[[136 129 116 122 149 110 123 124 118 134 134 123]
 [135 134 122 121 145 112 121 128 116 131 124 111]
 [131 137 130 122 137 115 120 136 119 126 117 105]
 [136 131 119 121 148 111 122 125 116 133 129 117]
 [128 138 133 123 132 117 120 141 123 124 116 104]
 [123 136 137 128 124 122 125 150 132 122 116 110]] => 122

[[138 119 153 150 135 131]
 [140 145 141 132 136 146]
 [110 114 104 128 119 140]
 [146 145 134 121 132 118]
 [134 131 127 120 119 120]
 [114 113 119 139 129 142]
 [147 106 146 146 110 106]
 [109 113 134 146 147 141]
 [129 125 126 123 121 116]] => 123

[[122 148 139 101 133 116 129 121]
 [123 152 142  98 132 123 135 118]
 [148 105 119 142 126 143 124 119]
 [122 146 142 119 133 122 140 122]
 [127 146 135 119 130 116 141 121]
 [122 130 135 142 123 127 117 129]
 [124 113 120 146 119 128 123 145]
 [136 106 111 141 123 132 127 140]
 [147 104 118 135 126 137 124 128]
 [126 148 140 118 129 119 136 116]
 [130 108 123 149 116 124 125 148]
 [132 122 125 136 123 142 120 122]] => 142

[[138 144 121 137 134 146]
 [120 116 132 153 110 104]
 [123 126 122 135 141 131]
 [127 120 125 122 140 128]
 [148 125 123 145 122 129]
 [130 120 120 114 146 133]
 [122 128 125 153 130 124]
 [122 140 127 136 127 133]
 [145 124 119 138 132 133]
 [129 127 125 105 147 140]
 [146 123 113 132 148 140]] => 132

[[115 155 129 120 130 123 132 123 118 144 123 130 134 128 126]
 [128 127 117 123 134 122 108 138 131 119 133 121 125 125 131]
 [138 134 122 128 130 127 113 140 117 122 121 122 132 125 134]
 [122 126 142 142 135 135 156 127 126 139 117 126 121 133 116]
 [122 135 132 131 131 125 134 127 120 137 118 126 127 134 122]
 [133 125 132 141 126 137 134 126 126 132 122 131 117 133 124]
 [125 131 133 127 139 127 130 125 119 140 117 125 132 136 119]
 [129 125 131 146 134 134 130 130 135 124 118 124 117 143 121]
 [140 111 108 131 127 122 105 136 130 114 129 126 135 125 132]
 [137 150 136 125 134 123 119 146 117 134 120 128 126 136 120]] => 126

[[129 128 132 127 123 123 125 130 129]
 [140 128 115 123 129 120 116 124 132]
 [121 149 123 128 136 130 133 134 129]
 [117 125 149 131 135 133 126 137 134]
 [125 126 131 156 134 127 134 131 126]
 [131 132 128 139 147 132 120 140 141]
 [127 119 133 132 128 145 140 139 130]
 [118 133 126 135 122 139 152 127 115]
 [130 130 130 134 138 137 127 145 139]
 [134 133 128 123 141 127 111 138 144]
 [128 143 120 126 130 126 130 131 129]] => 130
---
[[129 127 131 132 130 130 133 130 137 125 131 127 132 127 133]
 [131 111 115 126 127 125 115 125 122 127 129 127 106 130 128]
 [127 139 136 128 129 129 132 130 128 127 130 132 135 128 126]
 [127 120 123 128 128 129 128 127 133 124 126 126 125 125 133]
 [132 138 135 125 126 126 130 126 121 124 132 133 134 127 124]
 [136 121 136 134 129 117 133 123 116 134 127 123 129 133 124]
 [124 125 122 130 128 131 126 131 129 144 123 124 125 130 127]
 [121 136 128 129 129 136 131 132 143 123 132 134 136 123 134]
 [129 140 137 128 126 123 132 125 116 135 122 127 134 131 120]
 [115 127 124 128 128 133 129 131 138 129 115 129 124 128 130]] -> 130

[[125 120 124 144 131 134 103]
 [144 125 124  98 136 149 118]
 [130 116 149 106 131 141 125]
 [130 134 118 129 126 119 125]
 [121 130 112 137 141 134 125]
 [135 111 130 114 131 156 148]
 [135 134 137 106 110 111 156]
 [125 111 130 121 121 119 125]
 [111 125 149 121 147 126 141]
 [130 125 130 121 131 134 133]
 [125 111 112 129 131 141 133]
 [116 116 130 137 121 119 133]] -> 133

[[130 121 129 117 130 135 113 134 146 130 133]
 [129 127 127 151 126 122 129 123 119 127 124]
 [127 147 128 122 127 124 126 124 125 126 127]
 [126 115 129 137 128 130 136 137 136 128 134]
 [127 133 125 130 125 118 136 128 105 124 123]
 [140 130 131 124 128 132 101 124 140 136 129]
 [128 120 125 112 128 133 133 132 126 132 122]
 [125 116 129 116 130 136 127 139 128 127 126]
 [130 143 128 118 127 126 126 118 119 128 124]
 [118 140 128 127 128 134 141 122 147 129 136]] -> 136

[[127 127 128 128 129 129 129 128]
 [119 129 131 127 139 134 138 123]
 [116 130 120 136 128 144 117 134]
 [127 129 127 129 130 130 129 128]
 [129 131 105 125 143 117 125 125]
 [128 131 128 129 127 127 128 129]
 [125 137 126 149 122 122 125 108]
 [128 126 128 127 128 128 129 128]
 [128 129 129 128 128 128 127 128]
 [118 126 118 129 122 137 124 132]
 [114 126 115 133 122 141 120 135]
 [118 128 124 132 117 123 144 130]] -> 130

[[127 148 149 144 127 119 106 133 111 111 117 141 131 125 118]
 [127 121 138 112 113 129 137 147 125 110 136 148 128 135 136]
 [126 119 142 134 111 149 131 140 120 121 109 118 137 110 116]
 [134 127 107 116 122 140 127 116 147 115 147 125 130 150 123]
 [105 115 115 110 126 136 108 139 150 139 140 119 106 132 115]
 [142 110 109 125 105 148 121 131 108 140 105 125 106 149 126]
 [137 145 147 148 118 132 140 146 110 126 136 142 144 121 119]
 [137 125 135 128 141 108 151 147 113 142 124 145 109 122 140]
 [111 115 106 125 114 132 143 113 145 139 117 146 119 120 141]
 [139 143 151 147 119 148 151 150 117 148 135 116 128 110 134]
 [114 129 142 127 146 137 119 110 137 142 139 119 146 135 135]] -> 135

[[120 110 116 110 126 141 118 118 108 113]
 [129 144 121 129 149 140 125 124 139 119]
 [113 148 126 144 125 116 144 118 118 116]
 [120 121 142 124 114 120 136 133 130 109]
 [107 145 145 131 140 125 142 124 113 141]
 [128 138 142 146 120 149 132 107 142 119]] -> 119

[[138 132 131 149 145 139 117 144 118 124 123 136]
 [127 122 131 153 123 127 135 133 125 136 126 110]
 [137 133 138 140 140 144 112 138 113 119 130 130]
 [122 125 112 126 137 116 120 143 122 137 122 147]
 [127 132 118 123 143 122 143 116 153 121 119 141]
 [122 125 116 128 133 108 134 124 148 127 120 142]
 [122 133 137 123 125 139 109 113 120 116 125 120]
 [126 122 117 142 127 115 140 136 118 156 131 113]
 [131 128 130 124 128 121 116 144 110 140 140 119]] -> 119

[[131 133 125 125 129 130 127 124 140 125 134]
 [128 143 129 129 124 130 130 125 125 131 126]
 [126 141 134 129 127 126 145 121 133 132 130]
 [127 113 132 130 127 125 125 121 141 129 131]
 [125 155 127 129 134 123 130 133 139 131 127]
 [130 133 125 125 131 134 125 129 124 129 125]
 [126 128 125 126 124 130 132 126 132 126 126]
 [128 144 131 127 126 126 115 127 123 124 123]
 [126  98 120 129 125 131 115 126 114 132 135]
 [128 112 131 130 132 134 128 127 129 126 132]] -> 132

[[127 130 123 131 127 130 132 126 128 130 128]
 [119 128 129 128 126 122 142 132 121 131 132]
 [125 132 129 123 132 118 136 134 127 126 132]
 [124 125 131 126 127 124 140 133 119 133 127]
 [130 136 111 137 125 130 136 120 137 130 131]
 [126 139 126 119 137 109 142 135 132 118 136]
 [121 127 130 122 132 120 135 137 120 130 133]
 [123 130 116 144 115 137 150 117 124 141 128]
 [121 134 126 126 130 117 144 132 126 127 136]
 [128 130 118 137 120 134 135 121 132 134 127]
 [138 123 133 127 128 134 131 122 121 128 116]] -> 116
---
[106 137 113 143 122 109] yields 109

[[139 117 123 129 154]
 [123 132 119 129 153]] yields 153

[134 133 101 151 115 135 121] yields 121

[[104 153 143 130 153 150 138]
 [107 135 122 127 134 157 148]] yields 148

[[149 129 129 109 139 126 148]
 [135 134 113 132 133 128 137]] yields 137

[127 127 155 154] yields 154

[103 144 147 144 135 105 124] yields 124

[126  98 147 134] yields 134

[[121 107 145 145 122 124]
 [144 137 150 104 112 143]] yields 143

[[144 107 112 136 131]
 [104 116 140 138 136]] yields 136
---
array([[145, 122, 131, 152, 134, 109, 112],
       [134, 133, 122, 143, 149, 112, 115],
       [135, 132, 123, 143, 150, 116, 109]]) | 116

array([[117, 120, 119, 151],
       [139, 129, 126, 120],
       [119, 127, 134, 129]]) | 134

array([[134, 119, 149, 128, 141],
       [120, 126, 123, 132, 107],
       [138, 138, 122, 143, 116]]) | 143

array([[114, 123, 147, 140],
       [127, 128, 134, 130],
       [103, 119, 152, 147]]) | 152

array([[151, 122, 140, 124],
       [153, 120, 124, 134],
       [151, 118, 136, 121]]) | 136

array([[122, 113, 123, 106],
       [143, 142, 120, 135],
       [127, 131, 123, 133]]) | 123

array([[126, 127, 129, 120, 126],
       [123, 114, 122, 143, 103],
       [123, 129, 127, 123, 128]]) | 123

array([[109, 127, 138, 129, 100, 139, 127],
       [127, 143, 131, 123, 120, 109, 138],
       [147, 123, 118, 119, 126, 154, 140]]) | 154
---
array([[156, 134, 147, 140],
       [132, 110, 133, 134]]) → 156, 134

array([119, 147, 141, 154, 134]) → 119, 134

array([141, 114, 143, 123, 102, 111, 154]) → 141, 154

array([[104, 129, 125, 139],
       [121, 144, 122, 138]]) → 104, 138

array([[140, 130, 132, 128, 127, 131, 125],
       [153, 124, 131, 126, 127, 138, 128],
       [131, 136, 129, 133, 124, 126, 124]]) → 140, 124

array([114, 152, 127, 109, 108, 148]) → 114, 148

array([138, 144, 138, 152]) → 138, 152

array([119, 101, 123, 134, 140, 131]) → 119, 131

array([[129, 134, 128, 123],
       [125, 107, 128, 149]]) → 129, 149
---
((138, 137, 129, 134, 134, 145, 152), (137, 136, 129, 133, 133, 143, 148), (128, 129, 129, 128, 128, 129, 128)) => 136
((127, 156, 155, 156, 156), (122, 123, 125, 119, 125)) => 123
((134, 125, 150, 100, 140, 144), (110, 119, 137, 111, 139, 138)) => 119
((124, 131, 132, 123, 129, 144), (123, 139, 103, 123, 131, 148)) => 139
((132, 122, 139, 106, 131), (115, 134, 116, 117, 138)) => 134
((153, 119, 153, 152, 117, 119), (135, 129, 135, 135, 135, 135)) => 129
